Below are the code and all the weights of a small trained network. Each question names an input and a target symbol and asks about switching units off, where a switched-off unit gives its printed mean instead of its output.

import numpy as np


def w(rows, s, z=0):
    codes = np.array(rows[::2]) - 128.0
    scale = np.full(codes.shape[1], s)
    scale[-1] = z or s
    return codes * scale


def f(y):
    return np.maximum(y, 0)


def softmax(a):
    e = np.exp(a - a.max(-1, keepdims=True))
    return e / e.sum(-1, keepdims=True)


def log_softmax(a):
    a = a - a.max(-1, keepdims=True)
    return a - np.log(np.exp(a).sum(-1, keepdims=True))


def net(x, mask):
    ids = ['ΛΠαβημξτω'.index(c) for c in x.split()]
    T = len(ids)
    res = E[ids] + P[:T]
    r = res
    for j in range(3):
        rows = slice(4 * j, 4 * j + 4)
        q, k, v = (r @ M[0][rows].T for M in (Q, K, V))
        z = softmax(np.where(np.tri(T) > 0, q @ k.T / 4**0.5, -1e9)) @ v
        o = O[0][rows]
        res = res + np.where(mask[j], z, o[:, -1]) @ o[:, :-1]
    y = f(res @ A[0][:, :-1].T + A[0][:, -1])
    res = res + np.where(mask[3:7], y, B[0][:, -1]) @ B[0][:, :-1]
    return log_softmax(res[-1] @ U[:, :-1].T + U[:, -1])


Q, K, V, O, A, B = {}, {}, {}, {}, {}, {}
E = w([
[104,138,82,150,169],'Λ',
[111,175,154,139,51],'Π',
[157,56,53,152,198],'α',
[77,203,126,137,140],'β',
[138,166,107,146,127],'η',
[100,71,73,175,139],'μ',
[141,110,117,152,67],'ξ',
[104,85,11,3,95],'τ',
[173,52,70,158,140],'ω',
],0.018)
P = w([
[170,174,67,82,119],'0',
[95,91,78,101,91],'1',
[123,138,27,143,96],'2',
[137,124,60,114,114],'3',
[234,135,185,98,166],'4',
[136,8,176,178,125],'5',
],0.016)
Q[0] = w([
[150,112,170,141,177],'head 1',
[147,133,140,103,127],'head 1',
[81,68,99,168,138],'head 1',
[118,59,179,79,147],'head 1',
[130,115,164,106,172],'head 2',
[252,196,99,44,159],'head 2',
[159,118,159,119,164],'head 2',
[130,106,203,105,149],'head 2',
[143,84,176,184,137],'head 3',
[24,103,101,210,100],'head 3',
[60,166,232,134,147],'head 3',
[25,195,178,123,57],'head 3',
],0.017)
K[0] = w([
[107,128,171,171,130],'head 1',
[119,126,146,122,108],'head 1',
[182,161,116,179,136],'head 1',
[66,119,106,178,114],'head 1',
[93,99,130,137,99],'head 2',
[128,91,177,44,160],'head 2',
[68,107,157,122,105],'head 2',
[62,82,86,158,99],'head 2',
[79,112,51,182,90],'head 3',
[179,189,85,189,118],'head 3',
[88,118,186,255,127],'head 3',
[162,131,178,189,176],'head 3',
],0.02)
V[0] = w([
[160,109,91,69,74],'head 1',
[175,118,175,63,175],'head 1',
[64,66,135,159,101],'head 1',
[128,96,182,120,118],'head 1',
[88,175,164,114,54],'head 2',
[185,167,160,170,160],'head 2',
[177,69,148,118,112],'head 2',
[102,191,155,93,160],'head 2',
[12,198,141,146,247],'head 3',
[120,188,138,100,100],'head 3',
[157,89,73,119,240],'head 3',
[54,118,127,36,198],'head 3',
],0.012)
O[0] = w([
[78,164,181,144,97,243],'head 1',
[157,150,110,170,168,66],'head 1',
[112,153,70,128,118,91],'head 1',
[141,162,85,151,140,40],'head 1',
[233,157,101,120,147,102],'head 2',
[147,151,176,146,135,72],'head 2',
[83,120,111,188,113,107],'head 2',
[168,89,142,114,149,92],'head 2',
[129,6,152,50,166,10],'head 3',
[161,84,185,150,80,149],'head 3',
[3,93,122,165,192,183],'head 3',
[125,33,105,162,188,149],'head 3',
],0.011,0.012)
A[0] = w([
[38,168,66,150,157,52],'neuron 1',
[76,42,120,198,226,2],'neuron 2',
[181,144,237,170,155,189],'neuron 3',
[72,113,82,1,35,107],'neuron 4',
],0.0084,0.0064)
B[0] = w([
[232,113,126,131,186,255],'neuron 1',
[181,164,173,63,66,206],'neuron 2',
[75,1,40,196,140,168],'neuron 3',
[180,196,81,119,217,190],'neuron 4',
],0.01,0.018)
U = w([
[63,149,153,52,126,210],'Λ',
[181,118,115,157,114,26],'Π',
[177,156,236,148,171,71],'α',
[172,82,143,152,166,52],'β',
[22,75,133,205,124,254],'η',
[110,155,58,102,186,129],'μ',
[88,187,145,125,109,163],'ξ',
[148,131,170,175,163,104],'τ',
[131,132,194,254,204,77],'ω',
],0.0063,0.0059)

Each question gives the input, a string of symbols that net reads in full, and the target symbol t.
The units are the heads (4 rows each of Q, K, V and O) and the neurons (one row each of A and B). Each row of codes is followed by its name. A weight is (code - 128) times the scale printed after its matrix; where a second scale follows, it is the last column's (O, A, B and U).
mask holds one flag per unit, heads first, then neurons. A switched-off unit (its flag False) gives its mean, the last column of its rows in O or B, instead of its output. The means were averaged over made-up inputs and are rounded, as every weight is.
A unit's drop is (log p(t) with every unit on - log p(t) with that unit switched off) / (log p(t) with every unit on - log p(t) with every unit switched off).
The circuit of an input: a set's keep is (log p(t) with only the set's units on - log p(t) with every unit switched off) / (log p(t) with every unit on - log p(t) with every unit switched off). Starting from all 7 units, units are removed one at a time, each time the one whose removal leaves the highest keep (on an exact tie, the one counted first), for as long as the keep stays at least 0.8.
units of the circuit, in order: the units of the circuit, biggest drop first
unit that matters most: the unit with the biggest drop
top k neurons: the k neurons with the biggest drops, biggest first
which heads matter: for each layer, one digit per head in row order, 1 if its drop is at least 0.15 and else 0, layers parted by /
input η Λ ξ μ α, target Λ: which heads matter : 001
input η ξ α ξ, target η: unit that matters most : neuron 1
input α η α ω, target α: which heads matter : 011
input η ξ ω μ Π, target ξ: units of the circuit, in order : [head 3; neuron 1]
input μ Π η, target μ: units of the circuit, in order : [head 3; neuron 4; head 1]
input β μ α η Λ, target μ: units of the circuit, in order : [head 1; head 3]
input η Λ η ω μ, target Λ: which heads matter : 001
input Λ η ξ ω ξ, target η: units of the circuit, in order : [neuron 1; neuron 3]
input ω ω ξ η ξ, target ω: top 2 neurons : [neuron 1; neuron 2]
input Λ β Π Λ, target Λ: top 3 neurons : [neuron 2; neuron 1; neuron 3]
input ξ Π Λ, target ξ: which heads matter : 001
input Λ η Π α ω, target η: top 2 neurons : [neuron 1; neuron 2]
input Π μ ξ η, target Π: units of the circuit, in order : [head 3; neuron 3]
input η β ω Λ ξ τ, target μ: which heads matter : 100
input Λ α η β μ ω, target η: units of the circuit, in order : [neuron 1]
input ξ η ξ β η η, target ξ: units of the circuit, in order : [head 3; neuron 1]
input Λ Λ ω ω Π, target Λ: units of the circuit, in order : [neuron 1; head 3]
input η ξ η α, target η: top 3 neurons : [neuron 1; neuron 2; neuron 4]
input ξ μ μ β μ β, target μ: which heads matter : 111
input ω α α, target ω: units of the circuit, in order : [neuron 1; head 3; head 2]
input Λ τ ω η, target ω: units of the circuit, in order : [head 3]
input β η β, target β: units of the circuit, in order : [head 3; head 2]
input α ξ Π μ, target α: top 2 neurons : [neuron 2; neuron 1]
input Π Λ ξ, target Π: which heads matter : 011
input η α Π η, target η: top 3 neurons : [neuron 1; neuron 3; neuron 2]
input ξ μ Λ η α Λ, target Λ: units of the circuit, in order : [head 3; neuron 2; neuron 1]
input η μ Λ, target η: top 3 neurons : [neuron 1; neuron 2; neuron 4]
input β η η, target β: top neuron : [neuron 3]
input Λ Π Π β, target Λ: units of the circuit, in order : [head 3; neuron 1; head 2; neuron 3]
